Here is a tiny trained network, its code and every weight. The questions are about switching its units off for an input and a class, where a switched-off unit gives its printed mean instead of its output.

import numpy as np


def w(rows, s, z=0):
    codes = np.array(rows[::2]) - 128.0
    scale = np.full(codes.shape[1], s)
    scale[-1] = z or s
    return codes * scale


def norm(h):
    return h / np.sqrt((h * h).mean(-1, keepdims=True) + 1e-5)


def f(y):
    return np.maximum(y, 0)


def log_softmax(a):
    a = a - a.max(-1, keepdims=True)
    return a - np.log(np.exp(a).sum(-1, keepdims=True))


def net(x, mask):
    res = np.array(x, float).reshape(1, 5) / 4 @ E
    u = 0
    for l in range(4):
        y = f(norm(res) @ A[l][:, :-1].T + A[l][:, -1])
        res = res + np.where(mask[u : u + 3], y, B[l][:, -1]) @ B[l][:, :-1]
        u += 3
    return log_softmax(norm(res)[-1] @ U[:, :-1].T + U[:, -1])


A, B = {}, {}
E = w([
[77,53,148,117,122,86],'x0',
[69,127,162,154,173,174],'x1',
[124,128,136,136,128,126],'x2',
[173,141,221,110,133,173],'x3',
[148,133,209,255,104,143],'x4',
],0.0089)
A[0] = w([
[208,36,206,19,124,254,2],'0.n0',
[101,63,183,156,118,52,121],'0.n1',
[42,139,46,170,85,117,42],'0.n2',
],0.0072,0.0031)
B[0] = w([
[90,64,191,136,77,122,252],'0.n0',
[162,148,84,105,188,43,237],'0.n1',
[74,249,180,112,65,154,198],'0.n2',
],0.011,0.0039)
A[1] = w([
[80,77,86,12,191,162,2],'1.n0',
[1,148,156,155,214,207,74],'1.n1',
[130,165,210,161,8,102,157],'1.n2',
],0.0077,0.0013)
B[1] = w([
[185,226,133,111,131,3,229],'1.n0',
[179,80,35,88,133,193,223],'1.n1',
[170,108,81,99,70,151,253],'1.n2',
],0.011,0.0053)
A[2] = w([
[224,103,62,69,171,115,183],'2.n0',
[137,148,2,61,28,120,131],'2.n1',
[213,229,102,136,117,210,1],'2.n2',
],0.0087,0.00097)
B[2] = w([
[154,23,140,223,184,173,213],'2.n0',
[104,70,160,166,92,176,254],'2.n1',
[65,111,132,95,178,2,203],'2.n2',
],0.011,0.0095)
A[3] = w([
[157,193,254,38,70,219,167],'3.n0',
[152,88,67,206,138,224,253],'3.n1',
[122,252,168,97,249,70,117],'3.n2',
],0.0063,0.0031)
B[3] = w([
[35,122,83,50,57,111,177],'3.n0',
[232,134,187,148,43,64,255],'3.n1',
[100,117,68,254,81,67,144],'3.n2',
],0.0086,0.0055)
U = w([
[130,86,154,150,98,113,153],'0',
[99,144,136,102,24,160,165],'1',
[197,73,113,172,118,175,108],'2',
[187,158,134,121,125,64,163],'3',
[105,109,166,153,180,78,122],'4',
[135,158,148,113,129,154,66],'5',
[107,251,155,95,183,197,1],'6',
[102,233,163,101,214,179,5],'7',
],0.015,0.0096)

Each question gives the input, the list of numbers given to net, and the class t.
The units are the neurons (one row each of A and B). Each row of codes is followed by its name. A weight is (code - 128) times the scale printed after its matrix; where a second scale follows, it is the last column's (A, B and U).
mask holds one flag per neuron, layer by layer. A switched-off neuron (its flag False) gives its mean, the last column of its row in B, instead of its output. The means were averaged over made-up inputs and are rounded, as every weight is.
A unit's drop is (log p(t) with every unit on - log p(t) with that unit switched off) / (log p(t) with every unit on - log p(t) with every unit switched off).
The circuit of an input: a set's keep is (log p(t) with only the set's units on - log p(t) with every unit switched off) / (log p(t) with every unit on - log p(t) with every unit switched off). Starting from all 12 units, units are removed one at a time, each time the one whose removal leaves the highest keep (on an exact tie, the one counted first), for as long as the keep stays at least 0.8.
units of the circuit, in order: the units of the circuit, biggest drop first
top k neurons: the k neurons with the biggest drops, biggest first
k most important neurons of layer l: the k neurons of layer l with the biggest drops, biggest first
drop of u: that unit's drop, to one decimal
input [6,-2,4,-7,-1], class 1: top 3 neurons : 0.n2, 2.n0, 2.n2
input [4,-8,-1,-8,8], class 1: top neuron : 0.n2
input [6,5,5,-3,6], class 3: top 4 neurons : 0.n1, 2.n1, 2.n2, 2.n0
input [2,0,4,7,2], class 1: top 3 neurons : 2.n0, 3.n0, 2.n2
input [6,2,-7,-6,8], class 3: top 3 neurons : 0.n1, 2.n1, 0.n0
input [0,-3,4,-5,5], class 1: units of the circuit, in order : 0.n2, 2.n0
input [7,8,7,0,5], class 2: top 4 neurons : 1.n1, 2.n2, 0.n0, 1.n0
input [-6,1,-5,-7,-4], class 1: top 3 neurons : 0.n2, 2.n1, 0.n1
input [-2,8,2,-5,-8], class 2: top 4 neurons : 1.n1, 2.n0, 2.n1, 0.n1
input [6,4,1,-7,-4], class 1: top 4 neurons : 0.n2, 2.n2, 2.n1, 2.n0
input [-2,-7,-3,0,-1], class 2: top 3 neurons : 2.n0, 0.n2, 1.n0
input [-1,4,0,3,6], class 3: top 4 neurons : 2.n1, 0.n2, 1.n2, 1.n1
input [2,7,1,-2,-8], class 3: top 3 neurons : 1.n0, 0.n0, 1.n2
input [-8,0,3,3,-2], class 4: top 2 neurons : 2.n2, 1.n1
input [-7,0,2,8,-6], class 1: units of the circuit, in order : 3.n0
input [7,8,3,0,0], class 2: top 3 neurons : 1.n1, 2.n2, 2.n0
input [0,4,-5,8,3], class 1: top 4 neurons : 2.n0, 3.n0, 0.n0, 2.n1
input [-5,8,1,-4,-3], class 2: 2 most important neurons of layer 3 : 3.n1, 3.n0
input [7,7,6,4,-1], class 2: 2 most important neurons of layer 2 : 2.n2, 2.n0
input [-2,5,-4,0,7], class 3: 2 most important neurons of layer 2 : 2.n1, 2.n0
input [0,0,-3,-8,-1], class 1: units of the circuit, in order : 0.n2
input [-5,-8,4,-4,-4], class 2: 2 most important neurons of layer 2 : 2.n0, 2.n1
input [5,7,5,4,-2], class 2: 2 most important neurons of layer 2 : 2.n2, 2.n0
input [-7,1,-5,-5,6], class 4: 2 most important neurons of layer 2 : 2.n2, 2.n0
input [4,3,-6,8,8], class 1: drop of 0.n1 : -0.1
input [-8,-7,2,-4,5], class 4: drop of 0.n0 : 0.5
input [-7,-6,-5,2,4], class 4: drop of 0.n1 : -0.2
input [2,7,-5,-1,-1], class 2: units of the circuit, in order : 1.n1
input [0,2,5,-3,8], class 3: drop of 0.n0 : 0.3
